Below is a small trained network, with its code and all its weights. Each question gives an input and a target symbol and asks what happens when units are switched off, that is, made to give their printed mean instead of their output.

import numpy as np


def w(rows, s, z=0):
    codes = np.array(rows[::2]) - 128.0
    scale = np.full(codes.shape[1], s)
    scale[-1] = z or s
    return codes * scale


def norm(h):
    return h / np.sqrt((h * h).mean(-1, keepdims=True) + 1e-5)


def f(y):
    return y / 2 * (1 + np.tanh(0.7978845608 * (y + 0.044715 * y**3)))


def softmax(a):
    e = np.exp(a - a.max(-1, keepdims=True))
    return e / e.sum(-1, keepdims=True)


def log_softmax(a):
    a = a - a.max(-1, keepdims=True)
    return a - np.log(np.exp(a).sum(-1, keepdims=True))


def net(x, mask):
    ids = ['αβγδεζηθλμπστφω'.index(c) for c in x.split()]
    T = len(ids)
    res = E[ids] + P[:T]
    u = 0
    for l in range(3):
        q, k, v = (norm(res) @ M[l].T for M in (Q, K, V))
        z = softmax(np.where(np.tri(T) > 0, q @ k.T / 2**0.5, -1e9)) @ v
        res = res + np.where(mask[u], z, O[l][:, -1]) @ O[l][:, :-1]
        u += 1
        y = f(norm(res) @ A[l][:, :-1].T + A[l][:, -1])
        res = res + np.where(mask[u : u + 4], y, B[l][:, -1]) @ B[l][:, :-1]
        u += 4
    return log_softmax(norm(res)[-1] @ U[:, :-1].T + U[:, -1])


Q, K, V, O, A, B = {}, {}, {}, {}, {}, {}
E = w([
[163,137,97,172],'α',
[102,123,46,174],'β',
[105,71,127,89],'γ',
[87,124,43,192],'δ',
[162,115,65,232],'ε',
[89,137,82,94],'ζ',
[80,148,146,165],'η',
[149,77,193,108],'θ',
[162,147,93,167],'λ',
[103,83,186,113],'μ',
[69,132,108,98],'π',
[68,155,87,96],'σ',
[50,101,147,80],'τ',
[170,98,72,153],'φ',
[112,1,122,155],'ω',
],0.005)
P = w([
[172,160,142,94],'0',
[244,193,108,2],'1',
[151,187,100,86],'2',
[126,191,61,173],'3',
[82,43,184,78],'4',
[67,169,107,126],'5',
[59,170,120,124],'6',
[37,77,186,95],'7',
[18,112,150,95],'8',
],0.003)
Q[0] = w([
[179,55,24,141],'0.h0',
[3,124,132,163],'0.h0',
],0.0029)
K[0] = w([
[4,134,175,86],'0.h0',
[182,128,241,167],'0.h0',
],0.004)
V[0] = w([
[1,222,133,166],'0.h0',
[180,191,192,184],'0.h0',
],0.0032)
O[0] = w([
[57,161,137,35,223],'0.h0',
[87,50,13,3,2],'0.h0',
],0.005,0.00079)
A[0] = w([
[59,172,177,209,133],'0.n0',
[159,96,151,147,29],'0.n1',
[76,162,121,79,159],'0.n2',
[118,2,196,87,254],'0.n3',
],0.0049,0.0021)
B[0] = w([
[92,116,66,114,239],'0.n0',
[3,74,123,65,89],'0.n1',
[196,78,120,189,213],'0.n2',
[145,215,32,169,253],'0.n3',
],0.0045,0.0024)
Q[1] = w([
[156,253,73,167],'1.h0',
[58,136,63,146],'1.h0',
],0.0053)
K[1] = w([
[32,133,242,102],'1.h0',
[163,107,254,93],'1.h0',
],0.0052)
V[1] = w([
[115,254,169,145],'1.h0',
[84,145,133,84],'1.h0',
],0.0067)
O[1] = w([
[191,112,126,254,251],'1.h0',
[134,47,50,168,107],'1.h0',
],0.0057,0.003)
A[1] = w([
[41,127,5,29,250],'1.n0',
[93,115,138,91,66],'1.n1',
[97,153,51,199,92],'1.n2',
[132,55,63,165,188],'1.n3',
],0.0031,0.0016)
B[1] = w([
[253,149,120,144,219],'1.n0',
[109,122,169,81,83],'1.n1',
[149,112,164,122,251],'1.n2',
[109,197,157,157,219],'1.n3',
],0.0054,0.0019)
Q[2] = w([
[41,62,230,2],'2.h0',
[103,92,186,22],'2.h0',
],0.0058)
K[2] = w([
[157,134,79,190],'2.h0',
[125,109,69,253],'2.h0',
],0.0066)
V[2] = w([
[160,52,2,134],'2.h0',
[191,201,94,79],'2.h0',
],0.0046)
O[2] = w([
[188,3,6,66,123],'2.h0',
[42,214,26,29,251],'2.h0',
],0.0037,0.003)
A[2] = w([
[207,217,105,22,38],'2.n0',
[102,185,206,6,214],'2.n1',
[84,217,240,101,247],'2.n2',
[253,78,130,88,160],'2.n3',
],0.0038,0.0015)
B[2] = w([
[59,194,150,173,173],'2.n0',
[237,143,100,200,152],'2.n1',
[197,175,120,219,248],'2.n2',
[163,104,122,252,118],'2.n3',
],0.0038,0.0014)
U = w([
[120,161,133,57,76],'α',
[65,134,140,144,111],'β',
[117,141,203,134,84],'γ',
[57,151,84,169,162],'δ',
[88,178,128,79,88],'ε',
[136,110,163,144,54],'ζ',
[156,32,45,42,169],'η',
[96,152,150,100,49],'θ',
[113,150,127,53,75],'λ',
[214,193,62,188,252],'μ',
[176,62,164,163,105],'π',
[146,69,155,137,76],'σ',
[189,59,161,193,100],'τ',
[131,160,160,99,59],'φ',
[119,185,254,138,130],'ω',
],0.0077,0.004)

Each question gives the input, a string of symbols that net reads in full, and the target symbol t.
The units are the heads (2 rows each of Q, K, V and O) and the neurons (one row each of A and B). Each row of codes is followed by its name. A weight is (code - 128) times the scale printed after its matrix; where a second scale follows, it is the last column's (O, A, B and U).
mask holds one flag per unit, layer by layer, with each layer's heads first. A switched-off unit (its flag False) gives its mean, the last column of its rows in O or B, instead of its output. The means were averaged over made-up inputs and are rounded, as every weight is.
A unit's drop is (log p(t) with every unit on - log p(t) with that unit switched off) / (log p(t) with every unit on - log p(t) with every unit switched off).
The circuit of an input: a set's keep is (log p(t) with only the set's units on - log p(t) with every unit switched off) / (log p(t) with every unit on - log p(t) with every unit switched off). Starting from the 12 units with the biggest drops (on a tie, the unit counted first), units are removed one at a time, each time the one whose removal leaves the highest keep (on an exact tie, the one counted first), for as long as the keep stays at least 0.8.
circuit, biggest first: the units of the circuit, biggest drop first
most important unit: the unit with the biggest drop
top k neurons: the k neurons with the biggest drops, biggest first
top k neurons in layer l: the k neurons of layer l with the biggest drops, biggest first
drop of u: that unit's drop, to one decimal
input μ μ η δ λ τ ε γ, target μ: top 2 neurons	0.n3, 1.n0
input η η β τ ε τ ε η, target η: most important unit	0.h0
input η ζ α ω α η λ η τ, target η: circuit, biggest first	2.h0, 0.h0, 1.h0
input η ω α, target η: circuit, biggest first	0.h0, 2.h0, 1.h0
input η θ η θ ε, target η: circuit, biggest first	0.h0, 1.h0
input η η η ε τ τ λ ζ, target η: circuit, biggest first	0.h0, 1.h0, 2.h0
input η β λ, target η: circuit, biggest first	0.h0, 2.h0, 1.h0
input η δ λ τ η γ θ π, target η: circuit, biggest first	0.h0, 2.h0, 1.h0
input η γ ω μ τ η β μ, target η: circuit, biggest first	2.h0, 1.h0, 0.h0
input ε π η δ τ, target μ: top 2 neurons	0.n3, 1.n0
input δ λ λ ω φ π η θ, target μ: top 2 neurons	0.n3, 2.n0
input μ μ α η η σ ε φ θ, target μ: top 2 neurons	0.n3, 0.n2
input η η β η τ ω σ, target η: top 2 neurons	0.n3, 2.n2
input η π γ α η δ τ ζ, target η: most important unit	2.h0
input η τ δ τ, target η: drop of 0.h0	0.5
input η ε μ ε μ π τ τ ω, target η: drop of 2.h0	0.6
input η θ ω η θ μ τ λ α, target η: drop of 2.h0	0.6
input φ σ δ α τ, target μ: top 2 neurons in layer 2	2.n1, 2.n2
